Below are the code and all the weights of a small trained network. Each question names an input and a target symbol and asks about switching units off, where a switched-off unit gives its printed mean instead of its output.

import numpy as np


def w(rows, s, z=0):
    codes = np.array(rows[::2]) - 128.0
    scale = np.full(codes.shape[1], s)
    scale[-1] = z or s
    return codes * scale


def norm(h):
    return h / np.sqrt((h * h).mean(-1, keepdims=True) + 1e-5)


def f(y):
    return y / 2 * (1 + np.tanh(0.7978845608 * (y + 0.044715 * y**3)))


def softmax(a):
    e = np.exp(a - a.max(-1, keepdims=True))
    return e / e.sum(-1, keepdims=True)


def log_softmax(a):
    a = a - a.max(-1, keepdims=True)
    return a - np.log(np.exp(a).sum(-1, keepdims=True))


def net(x, mask):
    ids = ['αεζηπψ'.index(c) for c in x.split()]
    T = len(ids)
    res = E[ids] + P[:T]
    u = 0
    for l in range(2):
        r = norm(res)
        for j in range(2):
            rows = slice(4 * j, 4 * j + 4)
            q, k, v = (r @ M[l][rows].T for M in (Q, K, V))
            z = softmax(np.where(np.tri(T) > 0, q @ k.T / 4**0.5, -1e9)) @ v
            o = O[l][rows]
            res = res + np.where(mask[u + j], z, o[:, -1]) @ o[:, :-1]
        u += 2
        y = f(norm(res) @ A[l][:, :-1].T + A[l][:, -1])
        res = res + np.where(mask[u : u + 4], y, B[l][:, -1]) @ B[l][:, :-1]
        u += 4
    return log_softmax(norm(res)[-1] @ U[:, :-1].T + U[:, -1])


Q, K, V, O, A, B = {}, {}, {}, {}, {}, {}
E = w([
[177,139,157,104,208,200],'α',
[108,168,254,86,165,144],'ε',
[110,223,65,185,199,112],'ζ',
[214,78,41,143,92,128],'η',
[191,235,175,130,89,85],'π',
[104,137,87,32,150,69],'ψ',
],0.0067)
P = w([
[237,80,129,132,216,3],'0',
[191,102,132,118,183,54],'1',
[188,127,122,101,167,85],'2',
[171,130,116,101,152,109],'3',
[158,140,111,94,140,127],'4',
[149,140,109,93,126,143],'5',
[135,139,106,94,113,161],'6',
[121,145,106,96,100,175],'7',
[111,149,104,95,85,190],'8',
[100,154,102,90,72,209],'9',
[109,173,90,64,59,227],'10',
],0.0053)
Q[0] = w([
[59,142,48,127,144,94],'0.h1',
[125,90,89,84,5,125],'0.h1',
[144,66,81,149,184,251],'0.h1',
[19,106,148,53,147,136],'0.h1',
[118,114,120,174,109,122],'0.h2',
[105,107,165,200,121,112],'0.h2',
[118,86,142,135,140,162],'0.h2',
[95,79,143,150,98,76],'0.h2',
],0.02)
K[0] = w([
[40,138,28,148,127,114],'0.h1',
[125,127,112,68,17,153],'0.h1',
[171,97,89,142,206,238],'0.h1',
[6,118,157,73,157,141],'0.h1',
[155,134,127,94,165,117],'0.h2',
[166,94,151,127,169,63],'0.h2',
[116,145,114,128,133,88],'0.h2',
[139,128,136,163,180,106],'0.h2',
],0.022)
V[0] = w([
[102,104,197,65,157,139],'0.h1',
[202,87,141,145,130,213],'0.h1',
[126,125,129,180,253,142],'0.h1',
[71,126,51,84,105,185],'0.h1',
[182,174,165,179,162,84],'0.h2',
[114,203,173,137,96,179],'0.h2',
[156,170,172,95,222,137],'0.h2',
[147,93,157,208,93,189],'0.h2',
],0.014)
O[0] = w([
[20,77,211,88,100,175,70],'0.h1',
[207,148,216,223,200,152,175],'0.h1',
[48,255,146,128,214,154,147],'0.h1',
[90,26,57,142,194,90,125],'0.h1',
[154,19,68,123,88,121,194],'0.h2',
[127,160,120,174,4,227,17],'0.h2',
[220,85,88,131,127,231,203],'0.h2',
[50,115,84,245,94,92,3],'0.h2',
],0.0086,0.0058)
A[0] = w([
[123,239,119,110,84,158,75],'0.n1',
[151,153,126,179,101,181,84],'0.n2',
[54,195,114,90,118,200,17],'0.n3',
[138,194,159,114,6,90,9],'0.n4',
],0.018,0.0014)
B[0] = w([
[167,206,106,111,205,3,253],'0.n1',
[173,174,141,64,189,148,185],'0.n2',
[205,202,136,254,12,151,239],'0.n3',
[142,127,122,61,82,14,212],'0.n4',
],0.011,0.005)
Q[1] = w([
[72,199,90,51,79,172],'1.h1',
[107,62,71,178,117,157],'1.h1',
[217,112,133,128,88,62],'1.h1',
[164,126,76,150,145,147],'1.h1',
[148,56,104,171,222,165],'1.h2',
[164,255,129,227,118,81],'1.h2',
[190,63,167,178,79,68],'1.h2',
[144,149,33,130,168,116],'1.h2',
],0.019)
K[1] = w([
[205,135,106,76,119,191],'1.h1',
[140,147,204,108,148,66],'1.h1',
[107,127,91,197,52,78],'1.h1',
[110,108,161,107,106,125],'1.h1',
[32,97,187,148,177,125],'1.h2',
[171,169,70,249,131,103],'1.h2',
[127,118,170,139,62,37],'1.h2',
[72,120,65,141,165,114],'1.h2',
],0.02)
V[1] = w([
[145,169,64,52,77,90],'1.h1',
[82,199,133,115,81,172],'1.h1',
[169,56,174,71,68,158],'1.h1',
[195,138,189,150,68,95],'1.h1',
[83,133,52,172,74,48],'1.h2',
[230,183,81,71,167,126],'1.h2',
[151,89,5,167,129,230],'1.h2',
[188,19,145,117,32,112],'1.h2',
],0.012)
O[1] = w([
[138,100,150,79,18,111,172],'1.h1',
[69,102,178,83,150,173,73],'1.h1',
[134,128,234,125,123,75,138],'1.h1',
[64,109,176,203,90,119,157],'1.h1',
[165,187,142,36,130,197,106],'1.h2',
[2,154,96,160,107,174,252],'1.h2',
[105,153,85,78,173,40,115],'1.h2',
[139,229,189,162,200,109,119],'1.h2',
],0.0097,0.016)
A[1] = w([
[198,54,170,53,117,232,41],'1.n1',
[98,3,184,171,245,203,2],'1.n2',
[241,40,150,30,195,195,194],'1.n3',
[98,84,60,66,99,112,116],'1.n4',
],0.015,0.0065)
B[1] = w([
[2,115,114,199,164,89,153],'1.n1',
[213,120,197,208,219,218,196],'1.n2',
[220,117,131,70,101,177,230],'1.n3',
[58,124,133,123,159,114,255],'1.n4',
],0.019,0.0063)
U = w([
[213,65,90,208,157,138,252],'α',
[85,165,223,180,169,215,123],'ε',
[48,114,69,61,139,168,171],'ζ',
[90,199,44,173,183,49,69],'η',
[106,123,199,171,3,107,10],'π',
[204,146,183,2,128,72,115],'ψ',
],0.0073,0.0022)

Each question gives the input, a string of symbols that net reads in full, and the target symbol t.
The units are the heads (4 rows each of Q, K, V and O) and the neurons (one row each of A and B). Each row of codes is followed by its name. A weight is (code - 128) times the scale printed after its matrix; where a second scale follows, it is the last column's (O, A, B and U).
mask holds one flag per unit, layer by layer, with each layer's heads first. A switched-off unit (its flag False) gives its mean, the last column of its rows in O or B, instead of its output. The means were averaged over made-up inputs and are rounded, as every weight is.
A unit's drop is (log p(t) with every unit on - log p(t) with that unit switched off) / (log p(t) with every unit on - log p(t) with every unit switched off).
The circuit of an input: a set's keep is (log p(t) with only the set's units on - log p(t) with every unit switched off) / (log p(t) with every unit on - log p(t) with every unit switched off). Starting from all 12 units, units are removed one at a time, each time the one whose removal leaves the highest keep (on an exact tie, the one counted first), for as long as the keep stays at least 0.8.
circuit, biggest first: the units of the circuit, biggest drop first
most important unit: the unit with the biggest drop
top k neurons: the k neurons with the biggest drops, biggest first
top k neurons in layer l: the k neurons of layer l with the biggest drops, biggest first
drop when u is switched off: that unit's drop, to one decimal
input ζ η η ε ε π η, target ε: most important unit : 1.h1
input η π ζ π η, target π: circuit, biggest first : 0.h1; 1.h1; 0.n4; 1.n2
input α η ψ, target ψ: top 3 neurons in layer 0 : 0.n3; 0.n1; 0.n2
input ψ ψ ζ η η α η ψ α ψ π, target ψ: circuit, biggest first : 0.h1; 1.h2
input α ε α, target ε: top 2 neurons : 0.n3; 1.n3
input π η η ε ζ α ε ψ ψ, target ψ: circuit, biggest first : 0.n3; 1.h2; 0.h1
input η ψ η, target ψ: circuit, biggest first : 0.h1; 1.h1
input ψ π ζ α η ζ π η α, target η: top 3 neurons : 0.n1; 1.n2; 1.n3
input ψ η η π ε η, target π: circuit, biggest first : 1.h1; 0.n4; 0.h1; 1.n2
input ψ ψ ζ ε, target π: circuit, biggest first : 0.h1; 0.n3
input π ψ η ε ε π ε α η, target ε: top 2 neurons in layer 0 : 0.n3; 0.n2
input ψ η α ζ, target ζ: circuit, biggest first : 0.h1; 1.h2
input α ζ ψ, target ζ: top 4 neurons : 0.n3; 1.n4; 1.n1; 1.n2
input π α π ζ ε ζ ψ η π, target ψ: most important unit : 0.n4
input ψ η ε ψ ε α η η ε α ψ, target ε: top 3 neurons in layer 0 : 0.n3; 0.n1; 0.n4
input η π α ζ ζ α, target ζ: top 2 neurons : 1.n2; 0.n2
input η ψ π η ψ ζ ε π ζ ψ η, target ψ: top 2 neurons : 0.n3; 1.n3
input ε η η η α η η α, target η: top 2 neurons in layer 0 : 0.n3; 0.n1
input ζ ψ η ζ ψ ψ, target ζ: drop when 1.n2 is switched off : 0.1
input η α η ζ ζ η, target ζ: drop when 1.h1 is switched off : 0.4
input η η α π, target π: drop when 1.h2 is switched off : 0.0
input ψ ψ η ζ π, target π: circuit, biggest first : 0.h1
